Below is a small trained network, with its code and all its weights. Each question gives an input and a target symbol and asks what happens when units are switched off, that is, made to give their printed mean instead of their output.

import numpy as np


def w(rows, s, z=0):
    codes = np.array(rows[::2]) - 128.0
    scale = np.full(codes.shape[1], s)
    scale[-1] = z or s
    return codes * scale


def norm(h):
    return h / np.sqrt((h * h).mean(-1, keepdims=True) + 1e-5)


def softmax(a):
    e = np.exp(a - a.max(-1, keepdims=True))
    return e / e.sum(-1, keepdims=True)


def log_softmax(a):
    a = a - a.max(-1, keepdims=True)
    return a - np.log(np.exp(a).sum(-1, keepdims=True))


def net(x, mask):
    ids = ['ΛΠΨαγηθξφω'.index(c) for c in x.split()]
    T = len(ids)
    res = E[ids] + P[:T]
    u = 0
    for l in range(3):
        r = norm(res)
        for j in range(3):
            rows = slice(4 * j, 4 * j + 4)
            q, k, v = (r @ M[l][rows].T for M in (Q, K, V))
            z = softmax(np.where(np.tri(T) > 0, q @ k.T / 4**0.5, -1e9)) @ v
            o = O[l][rows]
            res = res + np.where(mask[u + j], z, o[:, -1]) @ o[:, :-1]
        u += 3
    return log_softmax(norm(res)[-1] @ U[:, :-1].T + U[:, -1])


Q, K, V, O = {}, {}, {}, {}
E = w([
[154,80,98,109,105,124],'Λ',
[175,146,126,202,199,215],'Π',
[187,135,160,131,143,195],'Ψ',
[40,159,72,75,150,77],'α',
[60,85,151,79,124,162],'γ',
[91,70,145,103,96,128],'η',
[87,208,120,23,111,219],'θ',
[3,86,157,232,129,150],'ξ',
[97,146,123,183,15,160],'φ',
[115,197,225,118,99,76],'ω',
],0.012)
P = w([
[19,103,187,55,184,102],'0',
[51,94,192,52,140,89],'1',
[86,87,173,75,130,88],'2',
[107,85,155,96,121,93],'3',
[129,80,150,120,123,90],'4',
[171,77,128,127,124,95],'5',
[205,84,108,142,124,93],'6',
[227,64,115,124,115,79],'7',
[253,71,92,130,126,88],'8',
],0.004)
Q[0] = w([
[107,208,117,107,186,156],'L0H0',
[135,255,142,143,230,167],'L0H0',
[170,207,52,94,115,129],'L0H0',
[140,183,194,120,6,188],'L0H0',
[137,205,72,230,88,90],'L0H1',
[144,216,120,157,126,116],'L0H1',
[216,59,195,78,141,203],'L0H1',
[136,146,232,216,163,106],'L0H1',
[78,71,127,139,149,122],'L0H2',
[55,204,166,114,43,66],'L0H2',
[191,91,161,96,143,88],'L0H2',
[108,198,110,133,77,54],'L0H2',
],0.0087)
K[0] = w([
[175,157,104,69,155,106],'L0H0',
[148,195,105,105,140,95],'L0H0',
[198,188,112,86,174,148],'L0H0',
[161,199,150,144,44,206],'L0H0',
[96,206,135,67,157,116],'L0H1',
[137,175,135,78,149,126],'L0H1',
[199,120,216,211,122,136],'L0H1',
[129,111,254,105,191,54],'L0H1',
[104,201,41,113,112,118],'L0H2',
[106,153,190,135,141,59],'L0H2',
[113,93,112,102,141,174],'L0H2',
[121,139,231,122,54,48],'L0H2',
],0.0089)
V[0] = w([
[157,139,163,94,186,216],'L0H0',
[121,113,52,191,116,138],'L0H0',
[140,99,118,86,140,93],'L0H0',
[163,180,144,120,126,205],'L0H0',
[190,135,135,82,82,145],'L0H1',
[120,159,253,135,94,148],'L0H1',
[150,77,238,196,213,97],'L0H1',
[143,51,99,92,146,202],'L0H1',
[199,83,132,156,45,170],'L0H2',
[33,177,98,100,127,154],'L0H2',
[174,47,155,211,204,25],'L0H2',
[124,104,86,98,171,199],'L0H2',
],0.006)
O[0] = w([
[161,78,253,76,182,113,97],'L0H0',
[56,251,148,207,106,176,74],'L0H0',
[121,61,74,162,128,99,153],'L0H0',
[92,75,197,112,178,217,42],'L0H0',
[98,77,184,189,176,143,87],'L0H1',
[83,205,185,136,83,157,154],'L0H1',
[104,87,70,162,84,172,104],'L0H1',
[33,141,54,119,156,205,170],'L0H1',
[15,147,143,92,93,137,16],'L0H2',
[212,107,51,77,120,157,252],'L0H2',
[26,103,202,213,145,165,36],'L0H2',
[140,51,89,93,102,124,138],'L0H2',
],0.0042,0.0033)
Q[1] = w([
[194,66,198,106,148,128],'L1H0',
[148,147,164,104,42,85],'L1H0',
[101,123,178,61,141,75],'L1H0',
[126,104,129,123,91,177],'L1H0',
[134,112,160,134,148,176],'L1H1',
[189,109,172,170,119,155],'L1H1',
[92,177,198,183,177,134],'L1H1',
[175,110,35,118,116,165],'L1H1',
[164,114,236,125,107,147],'L1H2',
[78,168,166,161,105,151],'L1H2',
[23,139,41,165,146,58],'L1H2',
[45,90,155,82,2,81],'L1H2',
],0.0082)
K[1] = w([
[163,180,197,140,227,255],'L1H0',
[59,146,212,135,108,150],'L1H0',
[104,197,139,96,119,137],'L1H0',
[175,96,163,155,84,141],'L1H0',
[156,80,104,139,76,139],'L1H1',
[224,42,115,130,65,206],'L1H1',
[120,163,207,77,64,193],'L1H1',
[175,160,51,171,96,92],'L1H1',
[82,155,199,33,136,164],'L1H2',
[52,153,179,155,180,86],'L1H2',
[88,186,66,211,116,146],'L1H2',
[2,112,98,102,17,121],'L1H2',
],0.0069)
V[1] = w([
[149,101,66,148,181,107],'L1H0',
[69,103,161,96,174,77],'L1H0',
[123,74,147,115,2,61],'L1H0',
[47,184,156,69,143,82],'L1H0',
[94,70,180,203,75,87],'L1H1',
[171,28,123,171,155,100],'L1H1',
[170,72,122,103,8,164],'L1H1',
[103,75,197,93,150,147],'L1H1',
[132,125,201,90,93,177],'L1H2',
[188,128,137,166,162,157],'L1H2',
[179,146,92,188,83,130],'L1H2',
[159,131,126,166,191,171],'L1H2',
],0.0054)
O[1] = w([
[158,161,199,95,54,101,161],'L1H0',
[191,133,93,139,77,117,184],'L1H0',
[160,44,134,66,132,163,245],'L1H0',
[206,119,119,158,138,104,178],'L1H0',
[91,188,92,25,114,139,6],'L1H1',
[85,184,110,82,116,127,144],'L1H1',
[1,101,236,17,114,54,211],'L1H1',
[180,177,148,131,120,62,112],'L1H1',
[159,111,82,170,81,130,94],'L1H2',
[71,129,155,160,102,189,14],'L1H2',
[58,74,139,67,124,166,82],'L1H2',
[106,126,175,177,123,195,20],'L1H2',
],0.0042,0.002)
Q[2] = w([
[191,73,38,52,206,56],'L2H0',
[133,155,246,254,7,106],'L2H0',
[155,148,100,62,177,147],'L2H0',
[11,126,81,119,119,154],'L2H0',
[81,129,152,190,162,109],'L2H1',
[149,67,178,101,46,187],'L2H1',
[125,166,77,195,236,143],'L2H1',
[76,98,102,77,128,165],'L2H1',
[108,29,135,152,151,183],'L2H2',
[113,160,17,156,137,109],'L2H2',
[152,154,24,29,137,91],'L2H2',
[114,119,105,126,89,222],'L2H2',
],0.0088)
K[2] = w([
[115,106,32,127,254,146],'L2H0',
[128,199,193,220,34,136],'L2H0',
[105,125,76,71,150,179],'L2H0',
[105,67,134,76,95,91],'L2H0',
[129,94,93,124,105,165],'L2H1',
[111,157,183,96,77,132],'L2H1',
[150,43,136,140,203,139],'L2H1',
[144,136,131,107,92,67],'L2H1',
[146,218,142,106,151,149],'L2H2',
[162,132,53,161,52,165],'L2H2',
[218,54,137,184,93,127],'L2H2',
[143,147,163,65,52,158],'L2H2',
],0.0098)
V[2] = w([
[80,114,96,185,130,187],'L2H0',
[114,185,47,126,132,106],'L2H0',
[89,111,146,126,254,79],'L2H0',
[163,167,173,170,101,44],'L2H0',
[159,192,160,97,165,112],'L2H1',
[152,114,96,110,185,147],'L2H1',
[119,110,221,160,154,156],'L2H1',
[95,135,141,114,210,159],'L2H1',
[75,164,129,118,178,54],'L2H2',
[106,142,192,130,217,176],'L2H2',
[116,35,97,219,112,83],'L2H2',
[59,152,166,119,237,127],'L2H2',
],0.0082)
O[2] = w([
[125,47,74,37,132,126,3],'L2H0',
[106,128,67,155,161,180,166],'L2H0',
[163,49,224,221,214,125,119],'L2H0',
[98,175,168,87,170,134,130],'L2H0',
[138,103,39,146,165,130,124],'L2H1',
[134,65,97,132,54,163,142],'L2H1',
[151,157,99,71,148,92,25],'L2H1',
[147,117,72,80,121,123,74],'L2H1',
[89,62,87,134,254,48,120],'L2H2',
[116,70,141,174,116,109,27],'L2H2',
[149,110,200,6,202,209,131],'L2H2',
[117,44,106,183,147,112,51],'L2H2',
],0.007,0.0052)
U = w([
[136,104,157,18,139,90,49],'Λ',
[190,70,150,188,168,248,105],'Π',
[255,61,191,86,85,88,94],'Ψ',
[147,155,51,137,223,48,214],'α',
[226,148,86,132,81,90,3],'γ',
[54,100,162,178,119,161,226],'η',
[112,120,107,243,71,100,130],'θ',
[35,43,151,41,206,150,179],'ξ',
[32,211,84,91,67,153,44],'φ',
[101,205,227,189,191,77,178],'ω',
],0.0092,0.0036)

Each question gives the input, a string of symbols that net reads in full, and the target symbol t.
The units are the heads (4 rows each of Q, K, V and O). Each row of codes is followed by its name. A weight is (code - 128) times the scale printed after its matrix; where a second scale follows, it is the last column's (O and U).
mask holds one flag per head, layer by layer. A switched-off head (its flag False) gives its mean, the last column of its rows in O, instead of its output. The means were averaged over made-up inputs and are rounded, as every weight is.
A unit's drop is (log p(t) with every unit on - log p(t) with that unit switched off) / (log p(t) with every unit on - log p(t) with every unit switched off).
The circuit of an input: a set's keep is (log p(t) with only the set's units on - log p(t) with every unit switched off) / (log p(t) with every unit on - log p(t) with every unit switched off). Starting from all 9 units, units are removed one at a time, each time the one whose removal leaves the highest keep (on an exact tie, the one counted first), for as long as the keep stays at least 0.8.
circuit, biggest first: the units of the circuit, biggest drop first
most important unit: the unit with the biggest drop
heads that matter: for each layer, one digit per head in row order, 1 if its drop is at least 0.15 and else 0, layers parted by /
drop when u is switched off: that unit's drop, to one decimal
input α η ω Λ φ ω ω Λ, target α: heads that matter -> 101 / 100 / 010
input α Π α, target Π: circuit, biggest first -> (L2H0 L2H2 L1H1)
input α γ ω ω γ, target α: heads that matter -> 001 / 000 / 010
input ξ Π γ ξ γ η, target φ: most important unit -> L1H1
input η ξ γ φ, target φ: heads that matter -> 000 / 000 / 100
input Λ Π γ, target η: circuit, biggest first -> (L1H0 L0H1 L2H0)
input Ψ Π Λ, target θ: circuit, biggest first -> (L2H2 L1H1 L1H0)
input ξ ω ω Λ Π γ Π Π, target ω: circuit, biggest first -> (L2H0 L0H2 L0H1)
input α γ γ α ξ φ Π, target φ: heads that matter -> 001 / 000 / 100
input α α γ Π α, target γ: heads that matter -> 011 / 100 / 001
input φ η γ, target ω: heads that matter -> 010 / 000 / 110
input α θ Π, target θ: heads that matter -> 010 / 000 / 001
input γ Λ γ θ γ, target Ψ: heads that matter -> 000 / 000 / 100
input α η η Π ω η Λ γ γ, target ξ: most important unit -> L0H2
input Ψ η γ, target θ: heads that matter -> 100 / 010 / 001
input Λ Π ξ η Ψ, target η: heads that matter -> 110 / 110 / 001
input ξ α η φ α α Λ, target Π: heads that matter -> 000 / 010 / 100
input φ γ ξ γ Λ α α ξ ξ, target φ: heads that matter -> 110 / 000 / 100
input ω θ γ γ, target γ: circuit, biggest first -> (L0H2 L2H2)
input η α Λ ξ γ Ψ, target η: most important unit -> L0H0
input γ γ θ, target Ψ: circuit, biggest first -> (L0H0 L2H0)
input α α η, target Π: heads that matter -> 000 / 000 / 110
input φ α α φ α η, target ω: drop when L0H1 is switched off -> 0.5
input Λ γ α γ φ γ α, target γ: drop when L0H1 is switched off -> 0.4
input θ α γ Π, target θ: drop when L2H2 is switched off -> 1.0
input ω γ Ψ, target ω: drop when L0H2 is switched off -> 0.2
input γ α γ Λ φ γ γ, target ω: most important unit -> L2H1
